[[137 113 131 115 141 118 127 123 125 117 119 132 125 139 136]
 [124 113 131 115 150 120 142 127 130 139 118 123 123 125 126]
 [141 130 127 130 123 139 107 141 145 115 133 138 134 141 142]]
->
[[124 113 131 115 150 120 142 127 130 139 118 123 123 125 126]]

[[133 147 147 137]
 [133 114 120 132]
 [117 129 139 112]
 [141  99 138 121]
 [129 138 129 113]
 [122 157 125 132]
 [137 146 122 138]
 [121 122 137 116]
 [116 106 134 125]
 [123 147 102 123]]
->
[[133 114 120 132]
 [141  99 138 121]
 [122 157 125 132]
 [121 122 137 116]
 [123 147 102 123]]

[[153 153 152 152 154 154 130 152 154 129 128 153 133]
 [113 112 115 112 112 114 129 113 112 130 132 114 131]
 [129 129 129 127 131 128 140 129 128 138 138 127 138]
 [132 131 133 131 131 131 116 132 131 118 119 132 119]
 [134 135 135 135 136 136 124 136 135 123 124 135 125]]
->
[[113 112 115 112 112 114 129 113 112 130 132 114 131]
 [132 131 133 131 131 131 116 132 131 118 119 132 119]]

[[132 129 121 129 128 124 129]
 [129 128 124 126 125 125 135]
 [128 129 122 132 127 124 129]
 [132 127 123 132 125 127 135]
 [135 119 127 139 127 120 134]
 [127 123 133 135 126 122 130]
 [131 122 128 137 123 118 141]
 [132 124 131 135 122 124 136]
 [109 141 128 109 152 149 107]
 [126 120 132 136 124 121 130]
 [125 129 129 134 128 125 134]]
->
[[129 128 124 126 125 125 135]
 [132 127 123 132 125 127 135]
 [127 123 133 135 126 122 130]
 [132 124 131 135 122 124 136]
 [126 120 132 136 124 121 130]]

[[119 122 139 124 123 134 117 123 137]
 [111 119 132 122 125 142 119 115 142]
 [143 137 137 134 126 111 128 145 115]
 [151 139 124 135 134 109 139 146 108]
 [131 127 138 128 126 122 122 134 126]]
->
[[111 119 132 122 125 142 119 115 142]
 [151 139 124 135 134 109 139 146 108]]

[[144 113 118 113 141]
 [153 106 115 104 145]
 [143 113 119 113 141]
 [139 116 120 118 140]
 [129 125 124 129 135]
 [155 104 117 108 139]
 [155 104 118 108 139]
 [129 125 124 130 135]
 [131 123 123 127 136]
 [139 116 120 118 140]
 [133 121 123 127 136]]
->
[[153 106 115 104 145]
 [139 116 120 118 140]
 [155 104 117 108 139]
 [129 125 124 130 135]
 [139 116 120 118 140]]

[[129 125 130 102 124]
 [130 125 117 141 136]
 [128 138 124 124 129]
 [129 134 118 128 120]
 [128 140 123 116 139]
 [126 133 135 121 123]
 [130 128 123 127 124]]
->
[[130 125 117 141 136]
 [129 134 118 128 120]
 [126 133 135 121 123]]
---
[[144 142 148 103 103 103 119 137 104 111 150 130 107 126 113 149]
 [123 122 132 105 155 148 110 151 126 120 118 144 115 144 118 155]]
->
[[123 122 132 105 155 148 110 151 126 120 118 144 115 144 118 155]
 [144 142 148 103 103 103 119 137 104 111 150 130 107 126 113 149]]

[[128 118 127 128 128 127 129 125]
 [128 104 129 129 130 127 130 127]]
->
[[128 104 129 129 130 127 130 127]
 [128 118 127 128 128 127 129 125]]

[[133 151 149 136 149 106 108 117]
 [140 142 136 141 138 111 112 129]]
->
[[140 142 136 141 138 111 112 129]
 [133 151 149 136 149 106 108 117]]

[[131 130 128 127]
 [107 112 131 138]]
->
[[107 112 131 138]
 [131 130 128 127]]

[[131 144 141 134 149 137 128 137 135 136 128 128 140 134 127]
 [132 130 143 138 122 113 119 123 138 136 129 133 116 130 129]]
->
[[132 130 143 138 122 113 119 123 138 136 129 133 116 130 129]
 [131 144 141 134 149 137 128 137 135 136 128 128 140 134 127]]

[[137 154]
 [131 110]]
->
[[131 110]
 [137 154]]

[[132 158 135 133 138 123 125 133 130 125]
 [127 122 126 127 122 131 130 125 127 129]]
->
[[127 122 126 127 122 131 130 125 127 129]
 [132 158 135 133 138 123 125 133 130 125]]
